Here is a tiny trained network, its code and every weight. The questions are about switching its units off for an input and a target symbol, where a switched-off unit gives its printed mean instead of its output.

import numpy as np


def w(rows, s, z=0):
    codes = np.array(rows[::2]) - 128.0
    scale = np.full(codes.shape[1], s)
    scale[-1] = z or s
    return codes * scale


def norm(h):
    return h / np.sqrt((h * h).mean(-1, keepdims=True) + 1e-5)


def f(y):
    return y / 2 * (1 + np.tanh(0.7978845608 * (y + 0.044715 * y**3)))


def softmax(a):
    e = np.exp(a - a.max(-1, keepdims=True))
    return e / e.sum(-1, keepdims=True)


def log_softmax(a):
    a = a - a.max(-1, keepdims=True)
    return a - np.log(np.exp(a).sum(-1, keepdims=True))


def net(x, mask):
    ids = ['βγζηξπτω'.index(c) for c in x.split()]
    T = len(ids)
    res = E[ids] + P[:T]
    r = norm(res)
    for j in range(3):
        rows = slice(4 * j, 4 * j + 4)
        q, k, v = (r @ M[0][rows].T for M in (Q, K, V))
        z = softmax(np.where(np.tri(T) > 0, q @ k.T / 4**0.5, -1e9)) @ v
        o = O[0][rows]
        res = res + np.where(mask[j], z, o[:, -1]) @ o[:, :-1]
    y = f(norm(res) @ A[0][:, :-1].T + A[0][:, -1])
    res = res + np.where(mask[3:15], y, B[0][:, -1]) @ B[0][:, :-1]
    return log_softmax(norm(res)[-1] @ U[:, :-1].T + U[:, -1])


Q, K, V, O, A, B = {}, {}, {}, {}, {}, {}
E = w([
[140,86,115],'β',
[164,89,118],'γ',
[167,98,129],'ζ',
[203,101,116],'η',
[154,87,54],'ξ',
[108,250,88],'π',
[85,101,94],'τ',
[95,123,214],'ω',
],0.012)
P = w([
[202,2,203],'0',
[202,43,197],'1',
[178,244,132],'2',
[150,95,204],'3',
[167,208,150],'4',
[117,130,198],'5',
[197,201,150],'6',
[121,57,213],'7',
],0.0048)
Q[0] = w([
[58,79,131],'h1',
[136,52,195],'h1',
[77,97,164],'h1',
[164,32,166],'h1',
[194,133,88],'h2',
[148,165,131],'h2',
[69,73,157],'h2',
[137,251,74],'h2',
[81,141,136],'h3',
[154,108,95],'h3',
[144,73,139],'h3',
[118,159,183],'h3',
],0.012)
K[0] = w([
[206,141,163],'h1',
[238,81,27],'h1',
[253,97,171],'h1',
[156,137,52],'h1',
[68,212,176],'h2',
[27,108,111],'h2',
[254,96,101],'h2',
[35,129,48],'h2',
[170,156,127],'h3',
[93,151,167],'h3',
[102,197,64],'h3',
[152,87,83],'h3',
],0.0083)
V[0] = w([
[105,99,209],'h1',
[175,163,215],'h1',
[148,194,150],'h1',
[90,170,255],'h1',
[151,33,55],'h2',
[203,127,157],'h2',
[155,168,60],'h2',
[53,67,83],'h2',
[195,93,155],'h3',
[151,132,135],'h3',
[136,178,213],'h3',
[72,97,204],'h3',
],0.0058)
O[0] = w([
[103,133,201,109],'h1',
[162,47,238,120],'h1',
[170,149,162,74],'h1',
[98,162,233,2],'h1',
[81,3,105,242],'h2',
[200,21,173,211],'h2',
[174,99,57,122],'h2',
[10,164,108,102],'h2',
[170,115,149,233],'h3',
[132,115,117,147],'h3',
[124,79,157,73],'h3',
[62,110,184,97],'h3',
],0.0031,0.0035)
A[0] = w([
[115,136,139,38],'n1',
[134,86,142,135],'n2',
[129,159,66,208],'n3',
[109,72,166,168],'n4',
[146,160,130,130],'n5',
[91,250,151,3],'n6',
[179,116,167,155],'n7',
[66,161,218,187],'n8',
[69,65,112,100],'n9',
[29,81,151,221],'n10',
[113,135,140,53],'n11',
[54,118,132,163],'n12',
],0.011,0.005)
B[0] = w([
[188,75,104,82],'n1',
[121,146,154,220],'n2',
[83,171,133,226],'n3',
[76,154,134,254],'n4',
[92,130,115,124],'n5',
[255,93,87,146],'n6',
[80,148,143,245],'n7',
[159,167,204,142],'n8',
[105,145,70,190],'n9',
[74,189,83,223],'n10',
[164,90,119,84],'n11',
[176,180,130,132],'n12',
],0.0075,0.0035)
U = w([
[72,81,121,195],'β',
[152,69,145,37],'γ',
[155,97,173,6],'ζ',
[227,83,152,110],'η',
[203,98,7,121],'ξ',
[189,204,114,243],'π',
[72,215,65,169],'τ',
[109,202,206,242],'ω',
],0.013,0.0022)

Each question gives the input, a string of symbols that net reads in full, and the target symbol t.
The units are the heads (4 rows each of Q, K, V and O) and the neurons (one row each of A and B). Each row of codes is followed by its name. A weight is (code - 128) times the scale printed after its matrix; where a second scale follows, it is the last column's (O, A, B and U).
mask holds one flag per unit, heads first, then neurons. A switched-off unit (its flag False) gives its mean, the last column of its rows in O or B, instead of its output. The means were averaged over made-up inputs and are rounded, as every weight is.
A unit's drop is (log p(t) with every unit on - log p(t) with that unit switched off) / (log p(t) with every unit on - log p(t) with every unit switched off).
The circuit of an input: a set's keep is (log p(t) with only the set's units on - log p(t) with every unit switched off) / (log p(t) with every unit on - log p(t) with every unit switched off). Starting from the 12 units with the biggest drops (on a tie, the unit counted first), units are removed one at a time, each time the one whose removal leaves the highest keep (on an exact tie, the one counted first), for as long as the keep stays at least 0.8.
circuit, biggest first: the units of the circuit, biggest drop first
most important unit: the unit with the biggest drop
k most important neurons: the k neurons with the biggest drops, biggest first
which heads matter: for each layer, one digit per head in row order, 1 if its drop is at least 0.15 and else 0, layers parted by /
input β ξ β τ η, target τ: circuit, biggest first -> h2
input β ω ξ, target ω: which heads matter -> 111
input τ π β ξ τ β γ, target τ: which heads matter -> 110
input β ξ η ζ τ ξ ζ, target τ: 2 most important neurons -> n3, n6
input ξ γ γ, target ξ: which heads matter -> 100
input β η ζ, target η: circuit, biggest first -> n10, h2
input β ξ β, target ξ: 2 most important neurons -> n10, n4
input γ ξ β ξ ξ β β, target ξ: which heads matter -> 100
input β ω ζ, target ω: which heads matter -> 000
input ζ η ω γ ξ, target ω: which heads matter -> 110
input ξ π β γ ξ γ, target ξ: which heads matter -> 100
input β β β η η, target η: which heads matter -> 000
input τ β ξ ω γ, target ω: 2 most important neurons -> n9, n6
input ζ ξ ξ β β ξ η π, target π: circuit, biggest first -> n6
input ω β η ξ η β β, target η: 4 most important neurons -> n10, n9, n4, n3
input ξ β β β η, target η: circuit, biggest first -> n10, n9
input β β β, target β: which heads matter -> 110
input η β β, target η: 2 most important neurons -> n10, n9
input ξ π β, target π: 3 most important neurons -> n4, n10, n9
input ω β η, target ω: most important unit -> h1
input ζ ω ω ζ, target ω: which heads matter -> 100
